Below is a small trained network, with its code and all its weights. Each question gives an input and a class and asks what happens when units are switched off, that is, made to give their printed mean instead of their output.

import numpy as np


def w(rows, s, z=0):
    codes = np.array(rows[::2]) - 128.0
    scale = np.full(codes.shape[1], s)
    scale[-1] = z or s
    return codes * scale


def f(y):
    return np.maximum(y, 0)


def log_softmax(a):
    a = a - a.max(-1, keepdims=True)
    return a - np.log(np.exp(a).sum(-1, keepdims=True))


def net(x, mask):
    res = np.array(x, float).reshape(1, 4) / 4 @ E
    y = f(res @ A[0][:, :-1].T + A[0][:, -1])
    res = res + np.where(mask, y, B[0][:, -1]) @ B[0][:, :-1]
    return log_softmax(res[-1] @ U[:, :-1].T + U[:, -1])


A, B = {}, {}
E = w([
[121,95,243,197,3,102,60],'x0',
[37,10,151,158,192,164,99],'x1',
[201,30,61,189,109,27,149],'x2',
[189,73,126,27,111,146,12],'x3',
],0.011)
A[0] = w([
[163,134,95,97,216,139,192,147],'neuron 1',
[184,101,89,158,158,44,121,69],'neuron 2',
[134,142,49,2,174,124,194,125],'neuron 3',
[177,115,169,35,162,177,46,66],'neuron 4',
[171,60,89,2,68,142,36,41],'neuron 5',
[108,130,254,141,18,88,87,153],'neuron 6',
[133,178,54,76,255,125,105,83],'neuron 7',
[235,62,64,168,118,88,120,38],'neuron 8',
[155,132,213,204,88,148,85,170],'neuron 9',
[238,247,166,115,83,162,140,81],'neuron 10',
[10,211,177,63,144,191,106,48],'neuron 11',
[134,85,79,158,127,30,157,138],'neuron 12',
[2,190,127,147,88,148,202,14],'neuron 13',
[29,8,183,149,199,170,108,82],'neuron 14',
[100,86,82,160,230,185,103,147],'neuron 15',
[212,224,96,80,64,91,178,99],'neuron 16',
[209,51,140,134,126,48,186,6],'neuron 17',
[82,155,138,250,126,86,251,107],'neuron 18',
[87,232,181,35,104,240,68,124],'neuron 19',
],0.0099,0.0026)
B[0] = w([
[128,138,193,144,144,72,107,197],'neuron 1',
[92,87,91,86,148,145,141,184],'neuron 2',
[151,143,197,91,166,67,121,218],'neuron 3',
[187,116,110,185,147,179,180,195],'neuron 4',
[215,150,158,231,139,180,184,211],'neuron 5',
[82,173,207,103,162,74,106,240],'neuron 6',
[130,142,170,93,143,95,117,212],'neuron 7',
[73,74,95,123,152,131,148,202],'neuron 8',
[133,149,190,98,168,72,150,205],'neuron 9',
[114,124,80,103,70,161,70,212],'neuron 10',
[63,46,70,120,163,141,142,235],'neuron 11',
[101,90,90,124,144,153,116,194],'neuron 12',
[189,93,121,179,144,188,172,207],'neuron 13',
[158,203,69,85,11,143,39,232],'neuron 14',
[174,153,147,100,82,92,85,196],'neuron 15',
[153,197,96,121,51,137,48,215],'neuron 16',
[65,104,95,121,159,101,151,190],'neuron 17',
[202,140,130,188,134,127,168,234],'neuron 18',
[71,81,107,129,165,134,127,250],'neuron 19',
],0.012,0.018)
U = w([
[120,160,248,59,171,52,85,112],'0',
[148,182,53,67,22,156,21,205],'1',
[213,130,128,214,162,194,167,216],'2',
[44,63,51,79,192,162,112,3],'3',
],0.012,0.0027)

Each question gives the input, the list of numbers given to net, and the class t.
The units are the neurons (one row each of A and B). Each row of codes is followed by its name. A weight is (code - 128) times the scale printed after its matrix; where a second scale follows, it is the last column's (A, B and U).
mask holds one flag per neuron, in row order. A switched-off neuron (its flag False) gives its mean, the last column of its row in B, instead of its output. The means were averaged over made-up inputs and are rounded, as every weight is.
A unit's drop is (log p(t) with every unit on - log p(t) with that unit switched off) / (log p(t) with every unit on - log p(t) with every unit switched off).
The circuit of an input: a set's keep is (log p(t) with only the set's units on - log p(t) with every unit switched off) / (log p(t) with every unit on - log p(t) with every unit switched off). Starting from the 12 units with the biggest drops (on a tie, the unit counted first), units are removed one at a time, each time the one whose removal leaves the highest keep (on an exact tie, the one counted first), for as long as the keep stays at least 0.8.
units of the circuit, in order: the units of the circuit, biggest drop first
unit that matters most: the unit with the biggest drop
top k neurons: the k neurons with the biggest drops, biggest first
drop of u: that unit's drop, to one decimal
input [-2,2,0,0], class 0: units of the circuit, in order => neuron 10
input [2,5,-5,-1], class 1: top 3 neurons => neuron 14; neuron 8; neuron 17
input [5,8,-7,-8], class 1: top 2 neurons => neuron 14; neuron 5
input [1,3,1,-3], class 1: top 4 neurons => neuron 5; neuron 4; neuron 14; neuron 13
input [-1,6,-2,7], class 2: top 2 neurons => neuron 5; neuron 4
input [3,2,-6,-5], class 3: top 4 neurons => neuron 11; neuron 5; neuron 19; neuron 4
input [-7,-7,8,2], class 3: top 2 neurons => neuron 8; neuron 2
input [0,3,-3,5], class 2: top 2 neurons => neuron 5; neuron 4
input [-5,-2,-6,4], class 3: top 3 neurons => neuron 11; neuron 19; neuron 6
input [4,-4,-5,-1], class 3: top 2 neurons => neuron 14; neuron 19
input [-8,-6,0,-6], class 0: top 2 neurons => neuron 3; neuron 1
input [7,0,-7,-8], class 2: top 2 neurons => neuron 13; neuron 18
input [4,4,-2,6], class 2: drop of neuron 4 => 0.5
input [-3,2,-3,1], class 0: unit that matters most => neuron 8
input [-5,3,-5,-2], class 0: drop of neuron 3 => 1.1
input [-3,8,-6,3], class 1: drop of neuron 14 => 2.4
